Each row has two labels, one from each of two sets.
[  7   8   2  -4 -26 -11  11 -18  17  31   8  12  20  22   3   4  10 -12
  13 -16  15 -12   2  -5 -12 -17 -12  18 -22   7 -17   3   3  -6   4   7
  -8  -1 -33  -8 -16  -3  44  25   4 -10  -4  12  14  24 -16  -3  14   9
  29   9   8 -10  -5  15  -1  -6 -22 -12 -14 -15   8  -9   2 -20  11   0
  -6] -> H + Dazi
[-15  12   3   1 -30   3   3 -24   9  37   0  -1  26   6   2  22  11 -18
   8   4   0 -14   2 -27  12 -17 -15   4 -17  -6 -13 -16   8  -1   1  -5
   3  10  -4  -7 -16  -7   2  -4  -2   0 -12  10   6  13 -14   9  39  24
  14  -2   0  -6  -1   8  -2   7 -32  -2 -11 -20  14 -24  -7  -3  10  10
  -3] -> Q + Dazi
[-15  17   6  -1  -4 -13   0 -20   7  49  -2 -29   1  10   1  30   1 -19
  -7  -8  -8  20  -3   8  26 -16  -8   5 -11   5 -16  13   9   1   9  -5
 -10  14 -13  -6 -15 -13  34   9  -3   4  10  -1  -3  19 -21   1  34  33
  16  -6   2 -10  10  14  12 -11 -34 -17 -30 -11  12  13  -3  -7 -15   9
  -5] -> K + Dazi
[ 10   6   1 -11  -6 -14   6 -13  15  10  11  27  -2  17  -1  -8   4  -5
   9 -19  12  -8  -4   4  -9  -8  -3  15 -18   0 -19  14   1   0   8   8
 -13   0 -35  -7 -13  -8  50  31  11  -1   2  12  24  26  -9  -6  -8   0
  19   7  -1 -12  -6   6   4 -15 -17 -17  -5  -7  13  -3   6 -31   4  -4
 -12] -> H + fup
[  9  11   1  -5 -22 -13   6 -16  13  23   6   8  12  20   0  10  10 -12
   5 -13  14   5  -2   3 -10 -15 -18  17 -21  10 -14  12   6  -5  13  11
 -10   0 -34  -6 -13   1  50  25   2 -17   7  11  11  23 -10  -6  10  12
  33   7  10  -8   3  18  -4  -9 -21 -15 -15 -11   7   1   6 -19   4   0
  -6] -> H + Dazi
[  5  10  -2 -11 -29 -10   5 -18  16  33  11  20   7  19   1  11   6 -12
   8 -14  14  -7  -3  -4   3 -18 -17  17 -23   3 -19   6   8  -4   8   7
 -14   3 -35  -8 -18  -1  45  26   6 -13  -6  15  16  25  -9  -3   6  13
  33   6   8 -10   2  13  -4  -8 -25 -14 -12 -14  12  -9   5 -21   9  -3
  -8] -> H + Dazi
[-10  17  -3  -1   3 -13   4 -11   5  43  12  -4 -30   4  -5  16  -7  -8
  -5  -6  -4  28 -18   6  33 -10 -14   6 -21   7 -14  28   4  19  13  -5
  -2  19 -17   2 -18  -8  36   6   2   8  -6  -3   1  21 -10   8   2  20
   3 -12   8  -4 -14   0  -5 -15 -11  -9 -24 -10  15  -3  -8  -8  -5  -2
  -9] -> K + fup
[-12  15   5   2  -4 -14   2 -14   8  40  -1 -29  -2  10   2  20  -1 -11
  -5  -9  -5  20  -3  13  14 -10  -7   4  -9   8 -15  17   3   2   9  -6
  -7  13 -13  -4 -10 -13  31  12  -4   7   9  -4   0  19 -20  -2  30  24
  12  -3   3  -8   4  12  -8 -11 -30 -14 -27  -8  10  13  -3 -10 -14   6
  -7] -> K + Dazi
[ -2  23   6  14  23 -19  20   2   8  27 -13 -44 -18   0  -2   5 -12  -1
   3  -6  -6  36 -28  15  -7   5   3  -3 -15  11   0  31 -12  21  12 -17
  24  18  11  16  -7  -9  -1 -21 -17  27  -4 -26 -19  18 -29   7  15   1
 -12  -9  17   9 -51  -2  -1  -2   1  -6 -31 -15   4  -3 -29  -9 -14  -2
 -11] -> K + mal
[-11   7   0  -6 -21   5  -1 -20   8  27  11  14   8   4  -3  13   7 -13
   6   0   0 -24   9 -19  31 -17 -11   3 -13  -8 -13 -15  10   6  -6  -1
  -9   6  -9  -7 -15 -10  14   8   6   3  -8  12   6  11  -7   6  18  21
   7  -4  -6  -8   5   1  -2   2 -22   0  -5 -13   9 -21   2   0  11   4
  -3] -> Q + Dazi
[ -9  30  11   8   3 -17  12 -25  22  75   5 -27  10  16  -4  35   8 -28
   1 -18  16  30 -12   3  26 -26 -17  22 -35  16 -11  18   8   8  15  -6
  -1  11 -26   7 -28  -2  73  11 -21   2  -9  -6 -11  41 -36   4  50  42
  26 -10  20  -6 -19  35 -14  -8 -24 -13 -47 -23   3   6  -7 -15 -10  13
  -7] -> K + Dazi
[ -9  19   5   0  -3 -18   2 -16  11  51   0 -23  -4  11   0  28   1 -16
  -7  -9  -1  31 -12  13  19 -19 -12   7 -16  10 -13  23   6   6  15  -3
  -6  13 -21   1 -17  -6  41  13  -1   1   4  -4  -1  23 -18   1  27  27
  18  -8  11  -9   0  15  -7 -16 -30 -11 -36 -11  13  13  -1 -16 -14   8
  -8] -> K + Dazi
[-12  21   3   2   8 -16  -6 -20   7  42   6  -2 -11   7  -6  22   1 -13
 -13 -11  -2  26 -10  10  34 -13  -2   9 -14   6 -23  24   6   3  19  -3
 -12  19 -27  -1 -14 -10  50  18  10   9   9   5  10  28 -11  -1  23  30
  13 -13   0 -15  -1   7   1 -20 -29 -14 -28  -7  20  10  -1 -19 -20   7
 -12] -> K + fup
[-14  19   2  -2  -7 -13   1 -21   9  46   0 -16   6  10   0  24   2 -18
  -6  -9  -6  17  -9   3  21 -16  -7   5 -13   5 -18  11   5   1  10  -8
  -8  16 -16  -3 -17 -13  34   9   1   6   7   4   5  21 -20   1  36  31
  11  -6   2 -11   5  10  -4 -12 -38 -13 -28 -12  14   5  -2 -12 -16  10
  -9] -> K + Dazi
[ -6   6  -1  13 -25   7  24  -1   8  13  -4 -10   1  -3   4  -3  -4   1
  20  12  -5 -21 -12 -22  -3   0 -15 -11 -15  -6   0 -13  -3  21 -16  -9
  23   9  29   3 -14 -12 -42 -32 -12  20 -29 -11 -16  -3 -17  17  10  -8
  -9   0  11  15 -40 -15  -2  19   9   4  -1 -19   6 -54 -26  10  27  -5
  -4] -> Q + mal
[ -6  16  14   2  36 -11  -5 -13   3  25  -6 -12  17  -1  -7  19   7 -12
 -10 -10   7  32  -2   6  17  -6  11  15  -6   5  -5  10   0  -4  12 -13
   0   6 -13  10   0  -2  32   5  -6   5   6  -3   1  18 -16   2  31  29
   9 -16  -3 -10  -5  18   6  -6 -15  -5 -24  -7  -1  20   0 -12 -28  12
  -5] -> E + Dazi
[ -9  18   7   3  -5 -14   8 -23  12  52   0 -27   9  11   0  22   5 -18
   0 -16   1  15  -3   4  13 -15  -8   9 -18   8 -14   9   5   2   7  -5
  -5   9 -15  -1 -17  -8  39   9  -9   3   2  -3  -4  23 -24   1  37  30
  18  -2   9  -7  -1  20  -9  -6 -30 -11 -31 -12   7   6  -4  -9 -11   9
  -5] -> K + Dazi
[-13  15  -7  -8   8 -11  -3 -12   3  24  14  13 -35  -1  -8  15 -10  -6
 -15  -3  -6  25 -18   8  42  -5  -4  -1  -8   1 -19  29   7  17  18  -5
  -8  20 -17   1 -12 -12  39  11  20  11   5   2  12  16   4   5  -8  19
  -4 -18  -5  -9  -4 -12   6 -20 -14  -8 -15  -4  23   2  -6 -11 -16   0
 -13] -> K + fup
[-14   9  -4  -9  -3 -14 -14 -10  -5  26   0 -15 -12   6   0  27   2  -7
 -21  -5 -10  36  -7  20  20  -8  -4   0   4   8 -13  23   8  -5  21   1
 -16  13 -19  -4  -3  -6  28  17  14  -8  22   4   7   7   1  -7  17  25
  12  -8  -3 -13  28   7  -2 -23 -28 -11 -18   5  17  32   6  -5 -24   6
  -3] -> E + Dazi
